Below is a small trained network, with its code and all its weights. Each question gives an input and a target symbol and asks what happens when units are switched off, that is, made to give their printed mean instead of their output.

import numpy as np


def w(rows, s, z=0):
    codes = np.array(rows[::2]) - 128.0
    scale = np.full(codes.shape[1], s)
    scale[-1] = z or s
    return codes * scale


def f(y):
    return np.maximum(y, 0)


def softmax(a):
    e = np.exp(a - a.max(-1, keepdims=True))
    return e / e.sum(-1, keepdims=True)


def log_softmax(a):
    a = a - a.max(-1, keepdims=True)
    return a - np.log(np.exp(a).sum(-1, keepdims=True))


def net(x, mask):
    ids = ['ΔΛΞΣΦΩαβγεζηθμπψ'.index(c) for c in x.split()]
    T = len(ids)
    res = E[ids] + P[:T]
    r = res
    for j in range(2):
        rows = slice(2 * j, 2 * j + 2)
        q, k, v = (r @ M[0][rows].T for M in (Q, K, V))
        z = softmax(np.where(np.tri(T) > 0, q @ k.T / 2**0.5, -1e9)) @ v
        o = O[0][rows]
        res = res + np.where(mask[j], z, o[:, -1]) @ o[:, :-1]
    y = f(res @ A[0][:, :-1].T + A[0][:, -1])
    res = res + np.where(mask[2:10], y, B[0][:, -1]) @ B[0][:, :-1]
    return log_softmax(res[-1] @ U[:, :-1].T + U[:, -1])


Q, K, V, O, A, B = {}, {}, {}, {}, {}, {}
E = w([
[64,138,143,136],'Δ',
[89,130,130,152],'Λ',
[143,118,140,120],'Ξ',
[69,124,144,120],'Σ',
[107,142,133,131],'Φ',
[144,109,114,127],'Ω',
[77,128,131,146],'α',
[125,134,111,135],'β',
[118,105,93,107],'γ',
[70,86,109,49],'ε',
[136,121,100,180],'ζ',
[212,124,60,150],'η',
[128,110,87,216],'θ',
[18,69,171,185],'μ',
[150,47,27,64],'π',
[179,253,171,140],'ψ',
],0.025)
P = w([
[156,178,197,164],'0',
[152,161,95,102],'1',
[136,140,52,94],'2',
[135,174,29,132],'3',
[133,170,10,119],'4',
[159,163,3,112],'5',
[156,154,32,117],'6',
[152,149,64,113],'7',
[162,135,109,98],'8',
[169,99,160,73],'9',
[189,84,201,83],'10',
[221,97,210,126],'11',
],0.0062)
Q[0] = w([
[79,195,47,130],'H0',
[10,112,251,117],'H0',
[137,149,2,76],'H1',
[106,125,165,101],'H1',
],0.0064)
K[0] = w([
[174,146,1,143],'H0',
[140,52,153,160],'H0',
[95,195,65,167],'H1',
[215,205,195,127],'H1',
],0.0073)
V[0] = w([
[138,195,187,160],'H0',
[44,164,203,114],'H0',
[148,193,108,238],'H1',
[125,2,158,189],'H1',
],0.014)
O[0] = w([
[113,192,189,168,1],'H0',
[76,170,110,133,104],'H0',
[121,108,170,212,171],'H1',
[27,106,7,177,43],'H1',
],0.011,0.0029)
A[0] = w([
[182,67,209,254,132],'N0',
[131,101,219,160,45],'N1',
[63,187,116,152,167],'N2',
[152,107,148,176,253],'N3',
[99,236,100,122,82],'N4',
[91,48,248,54,165],'N5',
[231,82,91,113,180],'N6',
[36,65,29,214,191],'N7',
],0.0082,0.004)
B[0] = w([
[125,150,82,64,207],'N0',
[121,101,136,118,159],'N1',
[146,96,154,25,191],'N2',
[165,254,92,148,190],'N3',
[199,51,255,101,169],'N4',
[218,153,50,216,217],'N5',
[39,55,154,191,240],'N6',
[46,138,109,87,255],'N7',
],0.0075,0.009)
U = w([
[80,140,91,82,68],'Δ',
[149,176,121,128,194],'Λ',
[101,113,161,171,97],'Ξ',
[186,103,103,180,204],'Σ',
[91,58,251,148,31],'Φ',
[117,122,169,79,58],'Ω',
[112,50,116,106,2],'α',
[101,141,157,115,119],'β',
[129,162,127,97,87],'γ',
[151,152,178,128,251],'ε',
[112,164,86,136,137],'ζ',
[82,159,152,145,85],'η',
[125,102,139,106,130],'θ',
[177,140,68,18,182],'μ',
[181,160,135,82,12],'π',
[88,159,80,174,118],'ψ',
],0.011,0.0075)

Each question gives the input, a string of symbols that net reads in full, and the target symbol t.
The units are the heads (2 rows each of Q, K, V and O) and the neurons (one row each of A and B). Each row of codes is followed by its name. A weight is (code - 128) times the scale printed after its matrix; where a second scale follows, it is the last column's (O, A, B and U).
mask holds one flag per unit, heads first, then neurons. A switched-off unit (its flag False) gives its mean, the last column of its rows in O or B, instead of its output. The means were averaged over made-up inputs and are rounded, as every weight is.
A unit's drop is (log p(t) with every unit on - log p(t) with that unit switched off) / (log p(t) with every unit on - log p(t) with every unit switched off).
The circuit of an input: a set's keep is (log p(t) with only the set's units on - log p(t) with every unit switched off) / (log p(t) with every unit on - log p(t) with every unit switched off). Starting from all 10 units, units are removed one at a time, each time the one whose removal leaves the highest keep (on an exact tie, the one counted first), for as long as the keep stays at least 0.8.
circuit, biggest first: the units of the circuit, biggest drop first
unit that matters most: the unit with the biggest drop
top k neurons: the k neurons with the biggest drops, biggest first
which heads matter: for each layer, one digit per head in row order, 1 if its drop is at least 0.15 and else 0, layers parted by /
input θ θ Λ, target ψ: circuit, biggest first -> (H1)
input ζ Φ ε η Σ η α, target Σ: circuit, biggest first -> (H0; N7; H1)
input μ θ ε, target Δ: circuit, biggest first -> (H1; N7)
input Σ μ ζ, target Δ: circuit, biggest first -> (H1; N7; N2)
input μ Δ Ω, target Δ: which heads matter -> 01
input Φ ε Φ ψ η Δ Δ Ξ ε Ξ, target Σ: circuit, biggest first -> (N5; N7)
input ε η ζ γ α Ξ η ε Φ, target Σ: circuit, biggest first -> (H0; N7; N2)
input Φ θ μ θ, target Δ: circuit, biggest first -> (N7; H1; N2)
input Δ Δ Φ Δ Δ ε π π γ, target α: top 3 neurons -> (N6; N3; N0)
input π ε Δ ψ ζ Δ Λ ε Δ γ, target Σ: which heads matter -> 01
input ε Ξ ε Δ, target μ: which heads matter -> 01
input Φ η η α η Δ, target Σ: circuit, biggest first -> (H0; N5; H1)
input Ω ε π, target α: which heads matter -> 10
input Σ Δ ζ π γ γ, target α: circuit, biggest first -> (H0; N6)
input Δ η ε γ, target Σ: top 2 neurons -> (N7; N6)
input Ξ ε Φ, target μ: which heads matter -> 11
input π ε Δ Σ, target μ: circuit, biggest first -> (H1)
input ε α η η Δ, target Σ: circuit, biggest first -> (H0; N5; N7)
input Δ Δ Φ, target ε: which heads matter -> 11
input Σ γ ε μ Λ μ Ξ, target Δ: top 2 neurons -> (N7; N5)
input α Σ Δ μ π ε, target α: unit that matters most -> H0
